Here is a tiny trained network, its code and every weight. The questions are about switching its units off for an input and a target symbol, where a switched-off unit gives its printed mean instead of its output.

import numpy as np


def w(rows, s, z=0):
    codes = np.array(rows[::2]) - 128.0
    scale = np.full(codes.shape[1], s)
    scale[-1] = z or s
    return codes * scale


def softmax(a):
    e = np.exp(a - a.max(-1, keepdims=True))
    return e / e.sum(-1, keepdims=True)


def log_softmax(a):
    a = a - a.max(-1, keepdims=True)
    return a - np.log(np.exp(a).sum(-1, keepdims=True))


def net(x, mask):
    ids = ['γθξστφψ'.index(c) for c in x.split()]
    T = len(ids)
    res = E[ids] + P[:T]
    u = 0
    for l in range(3):
        r = res
        for j in range(2):
            rows = slice(2 * j, 2 * j + 2)
            q, k, v = (r @ M[l][rows].T for M in (Q, K, V))
            z = softmax(np.where(np.tri(T) > 0, q @ k.T / 2**0.5, -1e9)) @ v
            o = O[l][rows]
            res = res + np.where(mask[u + j], z, o[:, -1]) @ o[:, :-1]
        u += 2
    return log_softmax(res[-1] @ U[:, :-1].T + U[:, -1])


Q, K, V, O = {}, {}, {}, {}
E = w([
[74,141,126,184,102,143,155,88],'γ',
[126,183,103,110,93,203,140,5],'θ',
[110,220,198,159,90,113,120,134],'ξ',
[155,213,219,141,182,188,158,103],'σ',
[161,127,183,117,132,80,192,80],'τ',
[73,39,218,95,43,171,179,77],'φ',
[77,67,163,117,95,219,97,168],'ψ',
],0.018)
P = w([
[188,177,73,238,83,208,204,85],'0',
[170,165,94,200,70,180,194,88],'1',
[146,156,116,172,78,161,187,96],'2',
[117,168,124,143,121,155,172,94],'3',
[101,160,138,122,122,123,147,109],'4',
[90,149,153,108,135,93,119,99],'5',
[81,140,160,88,153,76,101,101],'6',
[81,128,193,80,155,23,64,102],'7',
[69,111,189,48,160,2,54,99],'8',
[57,108,161,21,209,9,56,82],'9',
],0.0095)
Q[0] = w([
[158,144,149,209,109,105,83,62],'L0H1',
[255,26,49,130,112,175,106,233],'L0H1',
[91,215,84,17,226,181,126,92],'L0H2',
[128,39,231,59,119,166,178,104],'L0H2',
],0.0092)
K[0] = w([
[35,53,154,47,181,153,103,101],'L0H1',
[231,163,49,233,40,180,254,156],'L0H1',
[128,221,101,12,254,239,131,40],'L0H2',
[101,56,114,104,194,91,104,140],'L0H2',
],0.0078)
V[0] = w([
[128,170,2,213,220,43,182,113],'L0H1',
[16,230,101,43,144,103,178,99],'L0H1',
[88,172,237,66,83,144,174,57],'L0H2',
[96,16,101,207,119,84,197,183],'L0H2',
],0.0038)
O[0] = w([
[115,148,126,198,254,171,85,38,46],'L0H1',
[122,155,107,144,135,49,54,33,165],'L0H1',
[69,222,158,104,98,105,84,157,255],'L0H2',
[77,120,96,120,187,156,166,97,78],'L0H2',
],0.0083,0.0072)
Q[1] = w([
[124,129,246,130,98,169,110,124],'L1H1',
[123,226,118,149,125,89,100,77],'L1H1',
[159,71,174,85,60,175,162,195],'L1H2',
[192,105,66,200,203,137,86,126],'L1H2',
],0.014)
K[1] = w([
[126,63,182,21,160,189,150,100],'L1H1',
[193,130,164,58,179,56,55,163],'L1H1',
[16,10,97,135,164,179,66,184],'L1H2',
[170,173,84,230,106,120,221,135],'L1H2',
],0.011)
V[1] = w([
[207,71,254,46,180,216,127,59],'L1H1',
[108,121,124,169,209,96,182,125],'L1H1',
[33,42,195,149,131,170,217,69],'L1H2',
[138,94,44,215,131,151,29,207],'L1H2',
],0.0071)
O[1] = w([
[127,172,19,159,96,20,134,179,162],'L1H1',
[157,101,203,107,114,152,206,161,56],'L1H1',
[148,87,177,47,115,180,172,159,191],'L1H2',
[5,168,96,131,212,136,141,103,8],'L1H2',
],0.011)
Q[2] = w([
[169,207,200,82,22,98,105,142],'L2H1',
[88,91,149,51,149,145,186,226],'L2H1',
[168,84,112,241,199,94,156,61],'L2H2',
[192,250,169,244,79,60,80,2],'L2H2',
],0.0089)
K[2] = w([
[100,36,162,63,198,52,94,144],'L2H1',
[74,82,89,171,62,224,184,117],'L2H1',
[143,210,130,184,114,73,167,1],'L2H2',
[143,94,152,46,191,8,82,66],'L2H2',
],0.0082)
V[2] = w([
[189,99,33,92,128,117,161,27],'L2H1',
[162,254,181,119,169,109,122,230],'L2H1',
[144,30,168,112,211,86,174,139],'L2H2',
[96,123,126,177,72,157,86,175],'L2H2',
],0.0095)
O[2] = w([
[176,120,145,82,135,2,195,98,89],'L2H1',
[108,250,70,227,126,192,91,213,159],'L2H1',
[50,232,218,199,119,56,192,192,3],'L2H2',
[164,182,118,96,152,182,97,159,208],'L2H2',
],0.009,0.012)
U = w([
[79,91,183,197,116,127,127,57,126],'γ',
[117,56,85,174,139,58,94,79,111],'θ',
[2,163,50,25,187,97,149,153,255],'ξ',
[161,93,170,123,82,126,101,148,12],'σ',
[91,132,119,223,61,41,149,68,181],'τ',
[107,79,205,236,97,148,41,33,60],'φ',
[124,93,12,166,105,90,124,198,68],'ψ',
],0.0046,0.011)

Each question gives the input, a string of symbols that net reads in full, and the target symbol t.
The units are the heads (2 rows each of Q, K, V and O). Each row of codes is followed by its name. A weight is (code - 128) times the scale printed after its matrix; where a second scale follows, it is the last column's (O and U).
mask holds one flag per head, layer by layer. A switched-off head (its flag False) gives its mean, the last column of its rows in O, instead of its output. The means were averaged over made-up inputs and are rounded, as every weight is.
A unit's drop is (log p(t) with every unit on - log p(t) with that unit switched off) / (log p(t) with every unit on - log p(t) with every unit switched off).
The circuit of an input: a set's keep is (log p(t) with only the set's units on - log p(t) with every unit switched off) / (log p(t) with every unit on - log p(t) with every unit switched off). Starting from all 6 units, units are removed one at a time, each time the one whose removal leaves the highest keep (on an exact tie, the one counted first), for as long as the keep stays at least 0.8.
circuit, biggest first: the units of the circuit, biggest drop first
most important unit: the unit with the biggest drop
which heads matter: for each layer, one digit per head in row order, 1 if its drop is at least 0.15 and else 0, layers parted by /
drop of u: that unit's drop, to one decimal
input φ γ θ θ, target θ: which heads matter	10 / 00 / 11
input ψ ξ τ τ σ σ θ ξ, target ψ: circuit, biggest first	[L2H1; L1H1]
input γ τ ψ θ φ, target ξ: circuit, biggest first	[L0H1; L1H2]
input τ ψ ξ τ φ θ ψ γ θ θ, target θ: most important unit	L1H2
input τ γ ψ φ ψ θ ξ, target ξ: which heads matter	10 / 01 / 00
input ψ ψ σ ξ φ τ, target σ: which heads matter	00 / 01 / 00
input γ γ τ, target τ: which heads matter	00 / 00 / 01
input τ τ ξ, target τ: which heads matter	00 / 00 / 01
input φ θ γ τ τ θ σ ξ, target ψ: circuit, biggest first	[L2H1; L0H1; L1H1; L1H2]
input ξ τ σ, target τ: circuit, biggest first	[L2H2; L1H1; L2H1; L0H2]
input θ τ θ, target τ: circuit, biggest first	[L2H2; L2H1; L1H1; L0H1]
input γ σ ψ ψ θ φ γ σ, target σ: circuit, biggest first	[L1H2; L0H2]
input τ φ ψ φ, target ξ: which heads matter	00 / 01 / 00
input ξ τ σ τ φ τ σ, target σ: circuit, biggest first	[L1H2]
input ψ ξ θ θ γ, target θ: which heads matter	11 / 01 / 11
input σ ψ γ φ γ γ γ ξ θ, target φ: circuit, biggest first	[L1H1; L2H1]
input ξ σ σ θ γ, target ψ: which heads matter	01 / 11 / 11
input ψ ξ θ, target ξ: circuit, biggest first	[L1H2; L0H1]
input ψ φ ψ τ θ γ, target τ: circuit, biggest first	[L2H2; L1H2; L0H2]
input τ τ σ ψ θ ξ, target ξ: circuit, biggest first	[L1H2]
input ξ γ θ φ θ ξ θ ξ, target φ: circuit, biggest first	[L1H1; L2H1]
input ξ θ ξ γ γ, target φ: drop of L1H1	0.6
input γ θ γ τ θ, target τ: drop of L2H1	0.1
input θ ψ θ σ, target ξ: drop of L2H2	0.0
